Here is a tiny trained network, its code and every weight. The questions are about switching its units off for an input and a target symbol, where a switched-off unit gives its printed mean instead of its output.

import numpy as np


def w(rows, s, z=0):
    codes = np.array(rows[::2]) - 128.0
    scale = np.full(codes.shape[1], s)
    scale[-1] = z or s
    return codes * scale


def f(y):
    return np.maximum(y, 0)


def softmax(a):
    e = np.exp(a - a.max(-1, keepdims=True))
    return e / e.sum(-1, keepdims=True)


def log_softmax(a):
    a = a - a.max(-1, keepdims=True)
    return a - np.log(np.exp(a).sum(-1, keepdims=True))


def net(x, mask):
    ids = ['βγδζηθλξστψ'.index(c) for c in x.split()]
    T = len(ids)
    res = E[ids] + P[:T]
    r = res
    for j in range(2):
        rows = slice(2 * j, 2 * j + 2)
        q, k, v = (r @ M[0][rows].T for M in (Q, K, V))
        z = softmax(np.where(np.tri(T) > 0, q @ k.T / 2**0.5, -1e9)) @ v
        o = O[0][rows]
        res = res + np.where(mask[j], z, o[:, -1]) @ o[:, :-1]
    y = f(res @ A[0][:, :-1].T + A[0][:, -1])
    res = res + np.where(mask[2:14], y, B[0][:, -1]) @ B[0][:, :-1]
    return log_softmax(res[-1] @ U[:, :-1].T + U[:, -1])


Q, K, V, O, A, B = {}, {}, {}, {}, {}, {}
E = w([
[111,134,71],'β',
[64,135,68],'γ',
[133,155,165],'δ',
[151,138,126],'ζ',
[130,106,216],'η',
[120,139,4],'θ',
[66,63,104],'λ',
[204,86,106],'ξ',
[105,226,46],'σ',
[16,122,242],'τ',
[239,188,74],'ψ',
],0.016)
P = w([
[105,141,252],'0',
[138,100,198],'1',
[168,115,185],'2',
[164,113,163],'3',
[158,122,167],'4',
[153,119,193],'5',
[155,112,177],'6',
],0.0024)
Q[0] = w([
[127,147,87],'h1',
[184,148,174],'h1',
[129,147,253],'h2',
[188,74,59],'h2',
],0.014)
K[0] = w([
[49,31,83],'h1',
[72,194,55],'h1',
[105,2,122],'h2',
[218,141,10],'h2',
],0.0082)
V[0] = w([
[2,207,157],'h1',
[180,183,18],'h1',
[35,195,135],'h2',
[193,234,179],'h2',
],0.0069)
O[0] = w([
[29,157,136,231],'h1',
[163,206,16,2],'h1',
[35,188,152,192],'h2',
[156,254,166,160],'h2',
],0.0057,0.00071)
A[0] = w([
[121,114,54,154],'n1',
[62,154,87,100],'n2',
[160,248,168,149],'n3',
[115,103,67,87],'n4',
[134,138,186,141],'n5',
[122,94,142,194],'n6',
[166,175,200,90],'n7',
[117,104,68,91],'n8',
[117,180,134,75],'n9',
[201,114,162,2],'n10',
[219,118,197,192],'n11',
[209,169,160,13],'n12',
],0.013,0.0048)
B[0] = w([
[174,112,125,221],'n1',
[27,163,76,215],'n2',
[133,205,179,246],'n3',
[152,64,86,176],'n4',
[76,159,138,173],'n5',
[110,93,199,217],'n6',
[243,110,80,178],'n7',
[167,73,91,176],'n8',
[98,203,137,159],'n9',
[101,144,52,171],'n10',
[166,98,220,253],'n11',
[119,153,2,188],'n12',
],0.0098,0.0055)
U = w([
[114,162,59,160],'β',
[38,151,46,53],'γ',
[130,202,213,67],'δ',
[162,173,171,212],'ζ',
[146,131,255,3],'η',
[141,144,3,50],'θ',
[69,26,141,210],'λ',
[245,56,128,121],'ξ',
[80,226,113,220],'σ',
[27,157,201,107],'τ',
[187,210,92,184],'ψ',
],0.0077,0.0058)

Each question gives the input, a string of symbols that net reads in full, and the target symbol t.
The units are the heads (2 rows each of Q, K, V and O) and the neurons (one row each of A and B). Each row of codes is followed by its name. A weight is (code - 128) times the scale printed after its matrix; where a second scale follows, it is the last column's (O, A, B and U).
mask holds one flag per unit, heads first, then neurons. A switched-off unit (its flag False) gives its mean, the last column of its rows in O or B, instead of its output. The means were averaged over made-up inputs and are rounded, as every weight is.
A unit's drop is (log p(t) with every unit on - log p(t) with that unit switched off) / (log p(t) with every unit on - log p(t) with every unit switched off).
The circuit of an input: a set's keep is (log p(t) with only the set's units on - log p(t) with every unit switched off) / (log p(t) with every unit on - log p(t) with every unit switched off). Starting from the 12 units with the biggest drops (on a tie, the unit counted first), units are removed one at a time, each time the one whose removal leaves the highest keep (on an exact tie, the one counted first), for as long as the keep stays at least 0.8.
circuit, biggest first: the units of the circuit, biggest drop first
most important unit: the unit with the biggest drop
k most important neurons: the k neurons with the biggest drops, biggest first
which heads matter: for each layer, one digit per head in row order, 1 if its drop is at least 0.15 and else 0, layers parted by /
drop when u is switched off: that unit's drop, to one decimal
input η λ β, target λ: which heads matter => 11
input θ θ β, target θ: most important unit => h1
input λ λ η, target η: which heads matter => 10
input λ τ σ λ τ λ, target τ: which heads matter => 11
input θ ξ λ ξ λ, target ξ: which heads matter => 11
input λ ξ ζ, target ξ: 3 most important neurons => [n2; n3; n11]
input ψ ψ ξ ζ, target ψ: 2 most important neurons => [n12; n3]
input β θ θ, target θ: which heads matter => 10
input σ ψ ξ, target ψ: circuit, biggest first => [h2; h1; n12]
input σ θ β δ γ, target γ: circuit, biggest first => [n2; n11; h1]
input β ζ ζ ζ θ, target θ: drop when n11 is switched off => 0.3
input τ ξ ξ λ ξ ξ λ, target ξ: drop when h1 is switched off => 0.3
